Below are the code and all the weights of a small trained network. Each question names an input and a class and asks about switching units off, where a switched-off unit gives its printed mean instead of its output.

import numpy as np


def w(rows, s, z=0):
    codes = np.array(rows[::2]) - 128.0
    scale = np.full(codes.shape[1], s)
    scale[-1] = z or s
    return codes * scale


def f(y):
    return y / 2 * (1 + np.tanh(0.7978845608 * (y + 0.044715 * y**3)))


def log_softmax(a):
    a = a - a.max(-1, keepdims=True)
    return a - np.log(np.exp(a).sum(-1, keepdims=True))


def net(x, mask):
    res = np.array(x, float).reshape(1, 5) / 4 @ E
    y = f(res @ A[0][:, :-1].T + A[0][:, -1])
    res = res + np.where(mask, y, B[0][:, -1]) @ B[0][:, :-1]
    return log_softmax(res[-1] @ U[:, :-1].T + U[:, -1])


A, B = {}, {}
E = w([
[102,126,113,124,111,166,179,82,112,127,130,153],'x0',
[92,166,121,179,86,165,63,51,108,96,64,108],'x1',
[121,111,198,150,144,127,220,122,111,90,121,124],'x2',
[126,63,86,254,127,99,120,133,54,193,106,45],'x3',
[201,173,147,137,116,88,95,163,132,158,167,114],'x4',
],0.0085)
A[0] = w([
[125,110,112,140,119,136,139,134,66,178,104,88,17],'neuron 0',
[162,184,196,121,98,63,118,161,100,205,177,124,193],'neuron 1',
[147,56,133,132,176,131,254,123,138,122,146,139,232],'neuron 2',
[105,202,165,170,87,163,96,92,100,125,66,119,71],'neuron 3',
[129,117,98,173,92,79,149,118,116,154,123,93,15],'neuron 4',
[151,89,107,139,130,121,134,124,55,180,113,69,4],'neuron 5',
],0.0077,0.0025)
B[0] = w([
[136,140,161,144,219,145,148,116,179,154,113,137,167],'neuron 0',
[139,117,137,105,112,153,99,143,48,136,98,61,211],'neuron 1',
[90,129,115,120,119,151,124,151,66,183,138,151,254],'neuron 2',
[112,133,44,159,81,122,127,146,98,96,125,194,211],'neuron 3',
[147,129,122,110,155,195,115,128,169,157,185,148,164],'neuron 4',
[200,67,229,120,254,144,138,123,180,102,161,181,187],'neuron 5',
],0.0087,0.0064)
U = w([
[91,84,113,132,57,116,90,102,60,189,85,80,252],'0',
[118,86,31,202,80,19,111,186,22,93,178,195,161],'1',
[174,105,190,148,179,100,117,87,254,71,214,215,4],'2',
],0.0049,0.0026)

Each question gives the input, the list of numbers given to net, and the class t.
The units are the neurons (one row each of A and B). Each row of codes is followed by its name. A weight is (code - 128) times the scale printed after its matrix; where a second scale follows, it is the last column's (A, B and U).
mask holds one flag per neuron, in row order. A switched-off neuron (its flag False) gives its mean, the last column of its row in B, instead of its output. The means were averaged over made-up inputs and are rounded, as every weight is.
A unit's drop is (log p(t) with every unit on - log p(t) with that unit switched off) / (log p(t) with every unit on - log p(t) with every unit switched off).
The circuit of an input: a set's keep is (log p(t) with only the set's units on - log p(t) with every unit switched off) / (log p(t) with every unit on - log p(t) with every unit switched off). Starting from all 6 units, units are removed one at a time, each time the one whose removal leaves the highest keep (on an exact tie, the one counted first), for as long as the keep stays at least 0.8.
units of the circuit, in order: the units of the circuit, biggest drop first
top k neurons: the k neurons with the biggest drops, biggest first
drop when u is switched off: that unit's drop, to one decimal
input [1,-8,0,-7,-1], class 1: units of the circuit, in order	[neuron 2; neuron 5]
input [6,7,-1,-7,-4], class 1: top 2 neurons	[neuron 3; neuron 5]
input [3,-8,1,-5,-6], class 1: units of the circuit, in order	[neuron 2]
input [-3,-2,-8,8,3], class 2: units of the circuit, in order	[neuron 5; neuron 0]
input [-2,-1,-4,-6,7], class 0: top 2 neurons	[neuron 1; neuron 5]
input [-4,-6,4,-6,1], class 1: top 2 neurons	[neuron 2; neuron 5]
input [-6,-3,-3,5,-2], class 2: units of the circuit, in order	[neuron 5; neuron 2; neuron 3]
input [-1,8,6,-5,2], class 1: top 4 neurons	[neuron 3; neuron 5; neuron 0; neuron 4]
input [2,7,-7,-7,1], class 1: top 2 neurons	[neuron 3; neuron 5]
input [5,6,-7,0,-5], class 1: top 2 neurons	[neuron 3; neuron 1]
input [8,8,-4,4,-2], class 1: top 2 neurons	[neuron 3; neuron 1]
input [4,-8,-1,-6,1], class 1: drop when neuron 5 is switched off	0.3
input [7,8,8,-4,-4], class 1: drop when neuron 3 is switched off	0.7
input [-3,4,3,7,-6], class 2: drop when neuron 5 is switched off	0.4
